Here is a tiny trained network, its code and every weight. The questions are about switching its units off for an input and a target symbol, where a switched-off unit gives its printed mean instead of its output.

import numpy as np


def w(rows, s, z=0):
    codes = np.array(rows[::2]) - 128.0
    scale = np.full(codes.shape[1], s)
    scale[-1] = z or s
    return codes * scale


def f(y):
    return y / 2 * (1 + np.tanh(0.7978845608 * (y + 0.044715 * y**3)))


def softmax(a):
    e = np.exp(a - a.max(-1, keepdims=True))
    return e / e.sum(-1, keepdims=True)


def log_softmax(a):
    a = a - a.max(-1, keepdims=True)
    return a - np.log(np.exp(a).sum(-1, keepdims=True))


def net(x, mask):
    ids = ['βεηλμπσω'.index(c) for c in x.split()]
    T = len(ids)
    res = E[ids] + P[:T]
    r = res
    for j in range(2):
        rows = slice(4 * j, 4 * j + 4)
        q, k, v = (r @ M[0][rows].T for M in (Q, K, V))
        z = softmax(np.where(np.tri(T) > 0, q @ k.T / 4**0.5, -1e9)) @ v
        o = O[0][rows]
        res = res + np.where(mask[j], z, o[:, -1]) @ o[:, :-1]
    y = f(res @ A[0][:, :-1].T + A[0][:, -1])
    res = res + np.where(mask[2:18], y, B[0][:, -1]) @ B[0][:, :-1]
    return log_softmax(res[-1] @ U[:, :-1].T + U[:, -1])


Q, K, V, O, A, B = {}, {}, {}, {}, {}, {}
E = w([
[128,155,105],'β',
[161,205,2],'ε',
[121,199,105],'η',
[143,181,56],'λ',
[135,235,52],'μ',
[117,110,144],'π',
[146,110,72],'σ',
[111,150,158],'ω',
],0.0097)
P = w([
[165,119,132],'0',
[90,101,151],'1',
[73,91,62],'2',
[123,195,134],'3',
[120,99,149],'4',
[102,105,94],'5',
[199,144,36],'6',
[115,90,163],'7',
[98,128,95],'8',
[195,103,148],'9',
[123,86,155],'10',
[97,138,105],'11',
[177,250,164],'12',
],0.023)
Q[0] = w([
[89,55,93],'H0',
[113,211,194],'H0',
[58,114,18],'H0',
[4,52,96],'H0',
[163,118,110],'H1',
[211,210,123],'H1',
[104,228,126],'H1',
[59,140,184],'H1',
],0.011)
K[0] = w([
[31,132,88],'H0',
[196,67,157],'H0',
[3,146,153],'H0',
[51,101,111],'H0',
[58,144,106],'H1',
[181,167,147],'H1',
[106,185,201],'H1',
[152,96,159],'H1',
],0.014)
V[0] = w([
[145,53,175],'H0',
[81,155,148],'H0',
[127,50,99],'H0',
[155,161,227],'H0',
[178,136,98],'H1',
[8,94,62],'H1',
[174,161,136],'H1',
[133,109,81],'H1',
],0.015)
O[0] = w([
[241,92,79,46],'H0',
[115,107,185,115],'H0',
[133,58,45,147],'H0',
[254,204,201,2],'H0',
[65,163,157,167],'H1',
[203,72,151,157],'H1',
[87,140,141,156],'H1',
[146,161,201,155],'H1',
],0.0092,0.0086)
A[0] = w([
[183,150,101,244],'N0',
[191,139,79,147],'N1',
[139,153,186,107],'N2',
[95,159,161,158],'N3',
[117,136,107,130],'N4',
[116,145,158,158],'N5',
[109,147,152,157],'N6',
[97,135,172,57],'N7',
[96,89,113,118],'N8',
[155,99,84,149],'N9',
[123,168,119,135],'N10',
[141,143,183,204],'N11',
[95,173,75,161],'N12',
[254,159,125,171],'N13',
[134,114,180,190],'N14',
[115,151,137,119],'N15',
],0.019,0.011)
B[0] = w([
[141,216,211,152],'N0',
[73,43,156,134],'N1',
[189,109,52,136],'N2',
[116,123,96,191],'N3',
[109,134,137,162],'N4',
[149,130,90,155],'N5',
[127,125,93,165],'N6',
[171,36,170,136],'N7',
[162,176,139,221],'N8',
[70,141,174,161],'N9',
[127,115,152,172],'N10',
[254,158,88,148],'N11',
[129,84,148,252],'N12',
[223,46,111,141],'N13',
[188,178,103,142],'N14',
[102,100,112,152],'N15',
],0.013,0.02)
U = w([
[136,248,163,236],'β',
[98,63,116,121],'ε',
[152,214,34,3],'η',
[98,162,82,191],'λ',
[156,59,55,162],'μ',
[168,80,219,98],'π',
[82,108,223,97],'σ',
[194,112,135,108],'ω',
],0.012,0.0034)

Each question gives the input, a string of symbols that net reads in full, and the target symbol t.
The units are the heads (4 rows each of Q, K, V and O) and the neurons (one row each of A and B). Each row of codes is followed by its name. A weight is (code - 128) times the scale printed after its matrix; where a second scale follows, it is the last column's (O, A, B and U).
mask holds one flag per unit, heads first, then neurons. A switched-off unit (its flag False) gives its mean, the last column of its rows in O or B, instead of its output. The means were averaged over made-up inputs and are rounded, as every weight is.
A unit's drop is (log p(t) with every unit on - log p(t) with that unit switched off) / (log p(t) with every unit on - log p(t) with every unit switched off).
The circuit of an input: a set's keep is (log p(t) with only the set's units on - log p(t) with every unit switched off) / (log p(t) with every unit on - log p(t) with every unit switched off). Starting from the 12 units with the biggest drops (on a tie, the unit counted first), units are removed one at a time, each time the one whose removal leaves the highest keep (on an exact tie, the one counted first), for as long as the keep stays at least 0.8.
units of the circuit, in order: the units of the circuit, biggest drop first
unit that matters most: the unit with the biggest drop
k most important neurons: the k neurons with the biggest drops, biggest first
heads that matter: for each layer, one digit per head in row order, 1 if its drop is at least 0.15 and else 0, layers parted by /
input ε μ ε λ μ β μ, target λ: 2 most important neurons	N8; N3
input ω β π λ λ ε η η μ π, target η: unit that matters most	N12
input π σ σ ω, target π: units of the circuit, in order	H0; N13; N0
input η μ β β, target η: 2 most important neurons	N11; N2
input ε ω β λ π η η, target λ: heads that matter	11
input λ β λ μ η ω λ η ω ε μ β μ, target ε: heads that matter	01
input σ ω η π π μ β, target π: heads that matter	10
input β σ β π π π β μ μ μ, target β: heads that matter	11
input β σ π μ ω μ σ σ ε, target σ: 2 most important neurons	N9; N12
input ε λ σ σ η μ β β λ η ω ε π, target η: units of the circuit, in order	H0; N2
input β π β β η μ μ μ π π ε ω λ, target π: units of the circuit, in order	H0; N0; N13; N1
input σ ε μ ε μ η ω β μ μ η η μ, target μ: 2 most important neurons	N12; N7
input ε μ σ μ μ, target μ: 2 most important neurons	N0; N9
input ε ω η λ η μ η π η η μ η σ, target η: units of the circuit, in order	H0; N2
input σ η μ β σ π μ, target β: units of the circuit, in order	N0
input σ β λ ε λ μ μ, target ε: heads that matter	11
input λ ω μ ω η, target η: heads that matter	10
input ε μ ω ω, target ε: heads that matter	01
input β μ σ σ β ε ω π μ ω λ σ π, target ω: units of the circuit, in order	H0; N13
input λ β μ, target σ: heads that matter	01
input β ε ω η σ μ ε λ η σ, target ε: units of the circuit, in order	H0
input μ μ π ε μ π ε ε π η λ σ μ, target η: heads that matter	11
input π η β, target σ: heads that matter	00
